Below is a small trained network, with its code and all its weights. Each question gives an input and a class and asks what happens when units are switched off, that is, made to give their printed mean instead of their output.

import numpy as np


def w(rows, s, z=0):
    codes = np.array(rows[::2]) - 128.0
    scale = np.full(codes.shape[1], s)
    scale[-1] = z or s
    return codes * scale


def norm(h):
    return h / np.sqrt((h * h).mean(-1, keepdims=True) + 1e-5)


def f(y):
    return np.maximum(y, 0)


def log_softmax(a):
    a = a - a.max(-1, keepdims=True)
    return a - np.log(np.exp(a).sum(-1, keepdims=True))


def net(x, mask):
    res = np.array(x, float).reshape(1, 4) / 4 @ E
    u = 0
    for l in range(2):
        y = f(norm(res) @ A[l][:, :-1].T + A[l][:, -1])
        res = res + np.where(mask[u : u + 16], y, B[l][:, -1]) @ B[l][:, :-1]
        u += 16
    return log_softmax(norm(res)[-1] @ U[:, :-1].T + U[:, -1])


A, B = {}, {}
E = w([
[176,230,27,63,137,73],'x0',
[119,165,238,159,191,74],'x1',
[214,37,78,254,218,103],'x2',
[35,186,73,233,151,130],'x3',
],0.0074)
A[0] = w([
[201,34,242,112,153,108,129],'L0N0',
[65,81,151,212,131,143,37],'L0N1',
[187,132,97,95,137,135,112],'L0N2',
[130,164,93,75,5,196,126],'L0N3',
[120,46,133,108,92,129,156],'L0N4',
[209,110,173,177,192,127,62],'L0N5',
[229,76,205,75,113,133,48],'L0N6',
[94,114,135,177,188,94,109],'L0N7',
[95,43,184,147,91,141,118],'L0N8',
[114,63,104,122,94,192,122],'L0N9',
[159,60,112,122,49,190,90],'L0N10',
[125,110,112,243,161,109,1],'L0N11',
[236,150,95,62,96,81,133],'L0N12',
[183,29,96,177,150,101,44],'L0N13',
[161,30,245,172,157,77,40],'L0N14',
[177,120,55,175,186,92,101],'L0N15',
],0.011,0.0096)
B[0] = w([
[90,64,159,117,207,150,254],'L0N0',
[95,126,86,97,249,171,172],'L0N1',
[138,145,112,150,160,123,162],'L0N2',
[118,122,167,134,49,172,232],'L0N3',
[142,94,100,122,152,120,200],'L0N4',
[99,80,104,138,98,144,185],'L0N5',
[120,89,65,136,233,134,186],'L0N6',
[132,121,76,80,61,132,181],'L0N7',
[166,114,169,127,142,149,207],'L0N8',
[143,97,107,173,124,143,184],'L0N9',
[170,130,118,177,126,127,178],'L0N10',
[149,142,107,195,32,145,169],'L0N11',
[173,162,95,122,200,127,215],'L0N12',
[93,190,181,75,131,89,196],'L0N13',
[68,108,100,134,191,202,215],'L0N14',
[172,108,163,123,88,49,211],'L0N15',
],0.013,0.008)
A[1] = w([
[113,107,107,82,182,64,81],'L1N0',
[78,86,99,165,136,72,11],'L1N1',
[105,85,113,108,87,130,54],'L1N2',
[145,164,171,62,108,188,134],'L1N3',
[145,72,224,164,104,123,4],'L1N4',
[77,157,176,130,174,139,167],'L1N5',
[73,166,146,108,85,90,80],'L1N6',
[112,206,170,98,85,132,2],'L1N7',
[90,246,170,94,110,141,17],'L1N8',
[197,180,160,149,106,163,28],'L1N9',
[158,151,138,92,191,110,85],'L1N10',
[150,121,77,105,211,115,175],'L1N11',
[112,144,152,167,71,94,92],'L1N12',
[74,183,69,170,79,143,3],'L1N13',
[103,199,115,68,71,157,135],'L1N14',
[133,139,52,156,118,110,45],'L1N15',
],0.013,0.0041)
B[1] = w([
[113,136,200,113,110,77,182],'L1N0',
[135,146,205,96,39,137,157],'L1N1',
[104,98,164,128,139,92,146],'L1N2',
[76,116,87,103,201,38,198],'L1N3',
[51,113,132,136,64,114,161],'L1N4',
[145,145,17,98,117,155,208],'L1N5',
[178,173,92,54,111,82,164],'L1N6',
[29,253,59,55,93,180,172],'L1N7',
[52,250,99,83,106,164,191],'L1N8',
[111,158,48,133,123,146,152],'L1N9',
[119,130,179,117,102,76,181],'L1N10',
[146,149,167,123,121,50,254],'L1N11',
[111,123,88,116,116,190,165],'L1N12',
[63,67,205,127,168,136,182],'L1N13',
[59,139,175,148,150,53,209],'L1N14',
[154,112,154,116,82,156,171],'L1N15',
],0.011,0.0076)
U = w([
[25,243,101,72,110,121,141],'0',
[161,189,177,129,120,184,33],'1',
[168,159,183,134,120,169,29],'2',
[189,164,153,80,167,10,175],'3',
[86,71,102,133,249,222,188],'4',
[78,52,171,168,15,157,145],'5',
[242,150,49,190,26,119,132],'6',
[162,181,181,118,115,189,11],'7',
],0.019,0.012)

Each question gives the input, the list of numbers given to net, and the class t.
The units are the neurons (one row each of A and B). Each row of codes is followed by its name. A weight is (code - 128) times the scale printed after its matrix; where a second scale follows, it is the last column's (A, B and U).
mask holds one flag per neuron, layer by layer. A switched-off neuron (its flag False) gives its mean, the last column of its row in B, instead of its output. The means were averaged over made-up inputs and are rounded, as every weight is.
A unit's drop is (log p(t) with every unit on - log p(t) with that unit switched off) / (log p(t) with every unit on - log p(t) with every unit switched off).
The circuit of an input: a set's keep is (log p(t) with only the set's units on - log p(t) with every unit switched off) / (log p(t) with every unit on - log p(t) with every unit switched off). Starting from the 12 units with the biggest drops (on a tie, the unit counted first), units are removed one at a time, each time the one whose removal leaves the highest keep (on an exact tie, the one counted first), for as long as the keep stays at least 0.8.
circuit, biggest first: the units of the circuit, biggest drop first
most important unit: the unit with the biggest drop
k most important neurons: the k neurons with the biggest drops, biggest first
top k neurons in layer l: the k neurons of layer l with the biggest drops, biggest first
drop when u is switched off: that unit's drop, to one decimal
input [3,4,1,-5], class 4: circuit, biggest first	[L0N0]
input [-3,0,-8,-7], class 4: top 2 neurons in layer 0	[L0N3; L0N6]
input [0,-3,1,1], class 6: top 3 neurons in layer 0	[L0N0; L0N10; L0N14]
input [2,4,4,2], class 5: 2 most important neurons	[L0N5; L0N12]
input [-1,-5,5,3], class 6: 2 most important neurons	[L0N15; L0N0]
input [-1,-1,-2,-7], class 4: 2 most important neurons	[L0N0; L0N15]
input [1,6,4,-4], class 4: top 2 neurons in layer 0	[L0N14; L0N0]
input [-5,-5,5,4], class 6: circuit, biggest first	[L0N0; L0N11]
input [7,2,0,4], class 3: top 2 neurons in layer 0	[L0N3; L0N13]
input [6,4,6,3], class 6: 2 most important neurons	[L0N11; L0N0]
input [7,-1,-1,-3], class 3: 2 most important neurons	[L0N12; L0N13]
input [-5,1,-4,0], class 4: 2 most important neurons	[L0N15; L0N11]
input [-5,-8,8,0], class 5: top 2 neurons in layer 0	[L0N12; L0N13]
input [-1,-3,-5,-6], class 4: most important unit	L0N3
input [2,5,5,4], class 6: top 2 neurons in layer 0	[L0N15; L0N0]
input [7,-7,5,-1], class 3: 2 most important neurons	[L0N12; L0N11]
input [-4,2,-8,-5], class 4: top 2 neurons in layer 1	[L1N3; L1N11]
input [7,-5,6,6], class 6: top 4 neurons in layer 0	[L0N0; L0N1; L0N6; L0N14]
input [5,-4,6,3], class 3: top 2 neurons in layer 0	[L0N3; L0N13]
input [1,5,1,-1], class 4: circuit, biggest first	[L0N14]
input [5,0,6,5], class 6: drop when L0N15 is switched off	0.1
input [1,-4,3,-6], class 3: drop when L1N11 is switched off	0.1
input [-1,0,2,3], class 5: drop when L0N11 is switched off	0.6
